[-208 -424  571  -34 -131 -325 -466  -25  -86  314  416  495  -18  321
 -360  570  444 -154  151  198 -382 -215  218  173  450  -12  -46 -267
 -283 -296  191  -53 -235  578  -37  -54]
<48>
[  43 -119   36   64   88 -381 -453  -86 -101  202  322  -76   70  244
 -375  678  461 -360  -84  186 -428   -3  209  108  497  -50 -298 -256
 -286  -64    0   95 -229 -120  -11   90]
<60>
[  34 -144   -4   99  -34 -249 -492    9  -50  248  319 -215  160  201
 -287  851  530  -42 -148  153 -476  106  210  -17  588  -91 -226 -283
 -245  -81  -86   35 -104 -126   81  -40]
<48>
[  45 -101  -50   35   24 -309 -474  -56  -84  233  346 -331  141  180
 -321  843  513 -166 -146  198 -386   49  165   17  639 -130 -269 -220
 -251  -84  -90  121  -95 -166   54   -8]
<214>
[  55  -45  -78  139  -32 -257 -463   13  -67  240  325 -325  158  191
 -263  857  528  -40 -187  119 -514  186  222  -57  547  -70 -227 -290
 -259  -55  -79   32  -99 -171   93  -33]
<225>
[-228 -378  477  -92 -160 -294 -438  -37 -192  360  381  373  -59  338
 -369  500  502 -213  185  188 -366 -267  167  110  461  -10  -30 -239
 -262 -386  200    6 -186  579  -48  -55]
<60>
[  72  -82  -59   70  -34 -307 -494  -55 -143  200  353 -407  130  167
 -383  792  539 -146 -195  166 -406   33  189   17  605  -99 -237 -210
 -256  -83 -141   78  -87  -66   18  -64]
<225>
[  54  -90  -38   51  121 -374 -417  -96  -92  189  389 -200  107  164
 -409  743  476 -300 -179  140 -421  132  190  115  535 -156 -345 -237
 -266  -60  -14   42 -130 -169   62   93]
<107>
[  64 -162    4   13  -32 -277 -517  -32  -29  291  306 -366  124  211
 -279  815  580  -41 -126  217 -383  -14  207    3  661  -55 -218 -265
 -213  -71 -187  114  -74  -90   50  -86]
<213>
[-124 -430  544  -22 -150 -297 -439   48  -95  319  369  475    2  334
 -312  585  458 -121  151  192 -431 -111  243  147  441  -70  -12 -302
 -279 -298  213   -2 -211  577  -38 -129]
<225>
[  26 -164  -10  110   56 -390 -400  -81  -94  148  413  -90  139  181
 -434  758  446 -266 -151  153 -430   67  181  129  564 -136 -308 -223
 -325  -88  -10   45 -211 -110   31   49]
<35>
[  83 -115  -25   83  -59 -237 -497   40  -49  270  320 -344  148  190
 -242  888  558   46 -212  212 -423   97  220  -17  617  -85 -216 -245
 -208  -51 -163  100  -49 -118   35  -81]
<35>
[  82 -122  -55  113 -105 -234 -496   28  -20  266  273 -399  168  205
 -254  875  612   19 -219  174 -493  104  226  -80  626   47 -177 -283
 -237  -69 -220  116 -108 -155   77 -125]
<177>
[-160 -336  381   40 -260 -240 -365   73 -167  358  369  410   31  369
 -368  532  545  -30   98  210 -410 -174  211   81  493  -52   23 -239
 -263 -309  106   10 -148  662 -140 -172]
<143>
[-182 -381  481   40  -97 -339 -350    0  -66  283  419  538   38  415
 -448  575  452 -176   93  184 -406  -94  190  230  448  -98  -47 -244
 -306 -289  196  -27 -240  546  -58  -51]
<177>
[  22 -193  -16  -62  -22 -357 -430  -95 -186  188  359 -249  153  125
 -509  764  575 -303  -97  169 -385   11   79   60  744 -182 -239 -271
 -278 -108  -85  128 -116  -76   85  -59]
<168>
[-158 -379  506   33 -118 -322 -391   34  -92  294  423  512   42  409
 -362  572  436 -126  139  154 -403 -124  236  211  432  -73  -28 -287
 -251 -272  222  -66 -223  616  -50  -63]
<143>
[-188 -466  478  -45 -182 -272 -370   23 -152  366  359  452  -58  250
 -319  520  461 -131  214  261 -356 -268  180   77  444  -48  -11 -244
 -304 -394  135   22 -152  575  -42 -106]
<143>
[  53 -176  -97   42  -55 -297 -401  -16 -153  212  314 -288  200  171
 -453  858  535 -237 -190  127 -468   74   76   48  690 -125 -153 -263
 -206 -158  -94  158 -111 -148   90  -81]
<48>
[  56 -129   35  117 -107 -196 -549   43   43  322  237 -253  119  222
 -171  881  569   31 -164  153 -496   68  257  -70  568  -41 -195 -273
 -197 -111 -126   59  -66 -149   57  -69]
<214>
[  61 -175   26  107  -81 -202 -526   47  -16  340  201 -209  139  162
 -165  892  569   39 -182  192 -481   65  254  -64  602  -53 -172 -294
 -244  -95 -121   76  -55 -149   74  -99]
<116>
[  37 -168    0  110  -25 -337 -478  -65 -110  229  377 -157  152  243
 -393  722  558 -215 -107  123 -442   11  193   43  575  -56 -227 -247
 -296  -86  -43   49 -158  -62   46   -1]
<60>
[  70 -235  -23    2   30 -382 -344  -66  -72  191  408 -179  189  213
 -479  813  512 -313  -95  154 -432   58   57  139  729 -187 -235 -272
 -176 -154  -34  184 -151 -155   98  -35]
<143>
[-196 -338  397  -34 -251 -247 -394   27 -182  370  354  402   13  346
 -356  531  545 -157  121  165 -333 -216  196   79  513  -50    8 -245
 -268 -318  113    7 -138  646 -123 -142]
<150>
[  60 -199   21   93   14 -318 -427  -43  -77  208  382 -167  142  203
 -348  790  543 -116 -157  161 -469   81  218   76  591  -98 -272 -286
 -296  -74  -60   79 -117  -83   75  -56]
<35>
[  68 -186   15  141  -23 -281 -513   10  -69  296  286 -138  141  185
 -303  789  558  -72 -155  157 -495   54  241   33  521  -17 -218 -293
 -286  -59  -93   67 -143 -119   49  -27]
<168>
[-213 -379  514 -109 -111 -301 -442  -38 -172  356  343  469  -47  358
 -372  569  508 -203  218  225 -377 -175  141  128  511  -84  -44 -256
 -254 -372  245   26 -225  531  -71  -64]
<177>
[-182 -380  473  -49 -164 -290 -365  -18 -192  352  411  428  -62  325
 -380  461  461 -205  241  240 -426 -246  199  105  423  -72  -46 -229
 -257 -379  157   -6 -198  610  -63  -45]
<225>
[  81 -113  -14  121  -67 -213 -571   37    4  324  219 -315  127  141
 -138  897  550   56 -189  182 -460  101  286 -102  564  -48 -208 -279
 -267  -47 -141   30  -51 -188   61  -55]
<214>
[  46 -150  -20   38   -9 -283 -491  -66  -19  257  296 -359  110  158
 -276  838  583  -68 -176  202 -360   48  208  -16  632  -54 -234 -251
 -289  -67 -196  113  -66 -127   39 -100]
<150>
[  69 -159  -67   82 -184 -220 -539   34 -129  308  189 -370  187  161
 -233  873  578  -51 -213  156 -395  -49  222 -111  704  -22 -148 -238
 -265 -138 -151  112  -89  -69   13 -168]
<213>
[  31 -192  -36  127   24 -322 -416  -60  -96  210  373 -170  207  228
 -416  780  555 -201 -170  108 -478   61  200  107  588  -79 -225 -242
 -306 -104  -75   82 -153  -84   93  -20]
<150>
[-205 -436  555  -75 -108 -332 -406  -23 -124  299  379  562  -67  284
 -420  573  393 -200  184  295 -414 -189  117  176  463 -117  -37 -216
 -245 -360  219   19 -259  516  -72  -18]
<60>
[-154 -351  423   16 -261 -248 -389   41 -168  379  385  400  -22  383
 -361  456  520 -100  109  220 -447 -273  248   99  467   18  -47 -213
 -226 -332   98   11 -180  672 -122 -115]
<107>
[  36  -95 -108   84  -86 -238 -528  -10  -62  282  282 -431  144  148
 -268  860  585    3 -264  176 -365   52  208  -70  648  -46 -204 -221
 -265  -91 -200   60  -25 -139   21 -113]
<116>
[-180 -431  552  -12 -137 -294 -418   10  -70  342  322  542  -11  339
 -369  615  466 -113  125  269 -410 -178  188  178  487  -82   16 -212
 -267 -342  167   42 -221  555  -94 -113]
<118>
[-206 -334  479  -85 -190 -309 -385  -11 -111  334  334  382  -39  366
 -377  592  475 -220  144  198 -446 -161  120  107  540  -60   27 -244
 -214 -380  240   53 -209  519  -51  -81]
<60>
[  24 -200  -42   68   13 -303 -460  -52 -119  198  357 -247  176  146
 -306  865  545  -70 -130  215 -397   87  177   -3  637  -65 -238 -268
 -336  -88 -142  106 -167 -163   83  -79]
<35>
[  34 -152  -25   21  100 -362 -437  -91 -143  167  387 -163  115  160
 -421  749  517 -238 -112  179 -348   68  163  107  576 -171 -317 -274
 -320  -38  -59   75 -130 -123   50   13]
<213>
[-170 -345  479  -50 -226 -251 -461   15 -165  418  335  370  -23  396
 -320  529  548 -118  179  203 -408 -246  210  105  497  -17   30 -219
 -200 -359  160   37 -193  664 -149 -111]
<150>
[-206 -400  516  -24 -134 -328 -334  -34  -97  287  333  490  -13  266
 -440  593  462 -200  117  252 -359 -130  103  181  504 -146   35 -192
 -301 -318  166   40 -220  526 -111 -102]
<214>
[-205 -382  524  -50 -144 -333 -426  -29 -123  397  380  513  -44  379
 -378  542  496 -176  183  233 -364 -213  157  171  467  -62   19 -215
 -238 -350  218   18 -230  572 -120  -29]
<60>
[-187 -328  344  -29 -288 -246 -326   42 -220  354  411  385  -29  343
 -403  444  481 -159  176  248 -398 -277  147   35  531  -68  -65 -226
 -224 -342   95    7 -155  602 -116  -87]
<116>
[  33 -168  -52   42   30 -284 -494  -53  -97  235  350 -282  131  147
 -294  845  567  -25 -148  195 -402   93  211   -2  621 -111 -284 -270
 -298  -69 -114   82  -81 -137   90  -73]
<214>
[  35  -86 -126   39  -38 -227 -537    3 -160  262  229 -396  160  192
 -246  879  546  -35 -140  211 -347   72  174  -91  656  -25 -176 -259
 -232  -88 -182   94 -114 -160   14 -102]
<118>
[-246 -396  510  -60 -134 -307 -396  -32 -189  260  335  511  -57  286
 -458  586  475 -176  140  238 -307 -156  112  156  468 -141    2 -225
 -366 -359  172   -8 -192  596  -85 -122]
<177>
[  78  -85  -50  115  -39 -278 -448   22   13  275  316 -303  147  244
 -223  834  520  -49 -202  154 -440  147  251  -10  586  -75 -211 -237
 -232  -81  -85   54  -81 -120   45  -38]
<107>
[-151 -410  418   21 -293 -203 -413   68 -134  432  419  421   14  361
 -313  491  522   -3  181  248 -473 -265  231   16  489   18  -50 -259
 -186 -326   49  -24 -180  595 -105 -103]
<48>
[  31  -80  -16   71  -62 -218 -535   17  -21  231  241 -309  110  214
 -199  828  555  -21 -154  192 -450  142  257 -126  569   19 -228 -316
 -283  -52 -146   34 -105 -159   38  -99]
<168>
[-145 -433  426   30 -341 -167 -409  154 -120  412  395  400   42  383
 -244  601  498   75  123  229 -474 -215  215   23  504   69   21 -283
 -138 -351   61   17 -170  574  -53 -166]
<35>
[  14  -49  -80   22   86 -354 -423 -105 -146  189  344 -300   95  185
 -396  740  512 -288 -157  172 -347   33  168   77  587 -129 -306 -233
 -304  -62  -70  108 -105 -109   20   14]
<116>
[-219 -374  432  -60 -219 -300 -365   -8 -157  383  388  452  -34  304
 -396  526  455 -173  182  258 -335 -278  109   71  546  -71  -63 -238
 -268 -327  148   25 -199  534  -94  -62]
<213>
[  42 -224    9  -25   73 -418 -346 -135 -138  179  459 -141  165  244
 -535  734  520 -411  -41  153 -376   -3   51  178  718 -223 -294 -278
 -257 -130    1  182 -148 -111   91  -18]
<225>
[  70 -198  -42  164   -5 -323 -431    0 -109  221  327 -132  194  152
 -357  832  493 -119 -205  162 -477  122  212   51  549  -83 -209 -252
 -336  -78  -61   68 -171 -120   52  -39]
<168>
[-232 -352  540  -73 -110 -313 -427  -76 -191  342  431  512  -74  378
 -359  488  511 -216  220  207 -397 -234  204  170  439  -35  -61 -250
 -233 -358  244  -30 -206  619  -87  -33]
<116>
[-217 -382  492 -104  -57 -348 -337  -84 -171  314  361  520  -86  326
 -413  539  472 -314  245  253 -356 -174  113  163  482 -156  -58 -224
 -308 -400  256   55 -210  495  -67  -29]
<177>
[-242 -301  401  -56 -116 -371 -277  -71 -195  277  439  488  -43  333
 -495  456  416 -377  152  194 -313 -233  139  179  472 -138 -128 -213
 -330 -322  216    2 -194  596 -111  -12]
<168>
[-187 -341  473  -29  -90 -308 -374  -20 -172  327  419  474   -5  428
 -380  566  485 -194  168  182 -402 -114  186  195  427 -100  -16 -245
 -230 -363  244   22 -210  580  -83  -76]
<225>
[-149 -432  532   -1 -132 -320 -434   29 -108  299  401  473   -5  317
 -332  578  451 -105  118  167 -405 -125  265  177  405  -24   -8 -301
 -307 -274  196  -39 -205  618   -9 -126]
<225>
[ 109 -135  -71  116  -64 -242 -496   31    0  278  240 -369  140  156
 -175  899  566   29 -233  198 -452  125  281  -52  576    8 -155 -240
 -232  -77 -218  121 -103 -141   14 -119]
<150>
[-189 -487  570  -27 -165 -250 -472   17  -79  379  322  560    3  287
 -307  655  518  -10  155  281 -407 -149  202  112  481  -71   51 -260
 -283 -344  123   -1 -200  535  -69 -142]
<48>
[-176 -388  455  -40 -301 -245 -426   38 -164  392  347  375  -24  303
 -349  536  515  -83  131  243 -401 -289  185   25  538    8  -12 -244
 -230 -331   93   10 -173  590  -89 -132]
<213>
[  36 -196  -14   18  -26 -317 -404  -36  -94  217  347 -201  175  212
 -469  802  549 -225 -140  149 -448   49   93   87  668 -124 -202 -290
 -197 -114 -114  134 -138 -122   97  -44]
<213>
[  74 -213  -40  163  -24 -301 -458   -9 -127  246  366 -177  196  210
 -389  815  531  -81 -177  149 -507   86  189   57  565  -46 -187 -263
 -266 -103  -90   72 -163 -106   76  -63]
<225>
[-186 -441  559  -72  -46 -354 -392  -71 -104  343  363  527  -80  319
 -384  557  443 -223  188  243 -408 -156  166  204  449 -100  -51 -234
 -289 -360  267   43 -243  541  -78  -48]
<150>
[-157 -429  517   34 -129 -297 -423   39  -78  313  392  501   57  355
 -360  608  466  -69  130  179 -422 -102  234  180  434  -65   19 -281
 -263 -288  162  -69 -219  591  -27  -90]
<143>
[-219 -327  352  -19 -263 -277 -290   36 -212  281  431  341  -12  321
 -440  493  444 -211  104  202 -348 -245  133   84  496  -45  -31 -217
 -299 -347  104   10 -147  607  -68  -98]
<35>
[-212 -352  464  -90 -203 -296 -394   20 -149  362  335  441  -35  362
 -375  526  488 -253  160  211 -332 -231  165  124  508  -75   16 -209
 -264 -387  215   46 -170  598 -117  -94]
<168>
[-231 -314  438  -68 -163 -304 -451  -68 -212  298  338  439  -50  320
 -467  547  543 -189  182  236 -370 -212  125   86  556  -99  -68 -213
 -310 -301  167   24 -220  588 -119 -116]
<177>
[-205 -397  501  -29  -75 -338 -363   -6 -116  238  427  502   25  316
 -396  603  421 -197  124  158 -356  -64  179  209  440 -112  -35 -286
 -339 -271  222  -39 -217  557    2  -61]
<150>
[-243 -341  515 -125 -177 -324 -415  -33 -135  377  350  417  -87  364
 -397  523  472 -283  153  194 -324 -245  121  129  505  -44  -24 -221
 -258 -393  273   70 -195  597 -117  -79]
<214>
[  57 -204    8   80    2 -308 -512  -32  -82  227  343 -160  132  145
 -308  806  549  -75 -112  182 -427   66  225   37  582 -110 -262 -268
 -305  -75  -89   53 -135 -110   47  -47]
<168>
[  57 -199    8   24   48 -348 -431  -76 -153  194  454 -186  185  231
 -513  765  549 -248  -71  165 -442   47   83  141  655 -175 -258 -285
 -212  -80  -74  113 -134 -129  116    4]
<225>
[  25 -110  -38   62  111 -421 -332 -131 -156   90  402 -178  126  139
 -503  745  452 -383 -179  125 -401  113  159  132  548 -214 -313 -218
 -368  -82   11   62 -159  -95   69   48]
<213>
[  31 -175  -27   -9   94 -380 -341  -88 -146  169  418 -117  189  232
 -545  774  482 -435  -99  128 -425   85   68  186  638 -243 -245 -240
 -187 -154    2  130 -159 -135   82   67]
<48>
[-150 -467  532  -25 -247 -213 -476   98 -117  461  368  465  -14  367
 -195  607  558   79  212  252 -420 -198  222   60  455   37   70 -278
 -183 -366  150   40 -183  568  -59 -140]
<213>
[  99 -168  -24   59   -9 -305 -434    7  -94  193  330 -222  192  199
 -395  861  494 -223 -143  165 -470  103  130   70  640 -159 -190 -233
 -138 -144  -65  109 -140 -171   67   -5]
<143>
[  54 -163  -83   76   22 -347 -332  -44 -146  153  412 -192  236  251
 -547  805  519 -307 -160   83 -481  143   58  145  660 -176 -208 -283
 -201 -111  -52  113 -142 -150  121  -12]
<118>
[-146 -440  511   18 -166 -308 -394   88  -43  374  370  534   35  384
 -302  594  451  -91   80  165 -361 -127  237  201  425  -55   30 -289
 -272 -287  202    3 -193  597  -65  -99]
<60>
[-167 -441  542  -20 -112 -311 -443   14  -52  323  375  522   10  333
 -329  593  431 -173  133  187 -397 -175  234  190  455  -41  -44 -260
 -268 -284  204    8 -225  583  -44  -85]
<150>
[-212 -375  448  -13  -42 -362 -309  -20  -72  216  383  533   11  411
 -489  579  336 -327  125  157 -369  -88  132  237  480 -188  -76 -247
 -326 -305  293   -6 -212  547  -27  -65]
<35>
[-172 -462  472  -63 -223 -247 -372   48 -135  381  362  457  -47  305
 -320  532  446 -150  229  280 -411 -252  152   42  502  -30  -32 -253
 -226 -402  135   20 -176  502  -25  -73]
<177>
[-231 -447  525  -53 -189 -303 -426  -32 -131  278  305  467  -65  203
 -426  635  478  -60   94  280 -385 -167  115   87  535  -80   12 -253
 -377 -324  142    5 -200  524  -37 -178]
<213>
[  50 -171   10   89  124 -386 -374 -109  -63  127  387 -129  115  194
 -416  738  471 -287 -192  140 -414  131  232  144  529 -171 -332 -236
 -365  -87   -2   38 -123  -99   82    8]
<107>
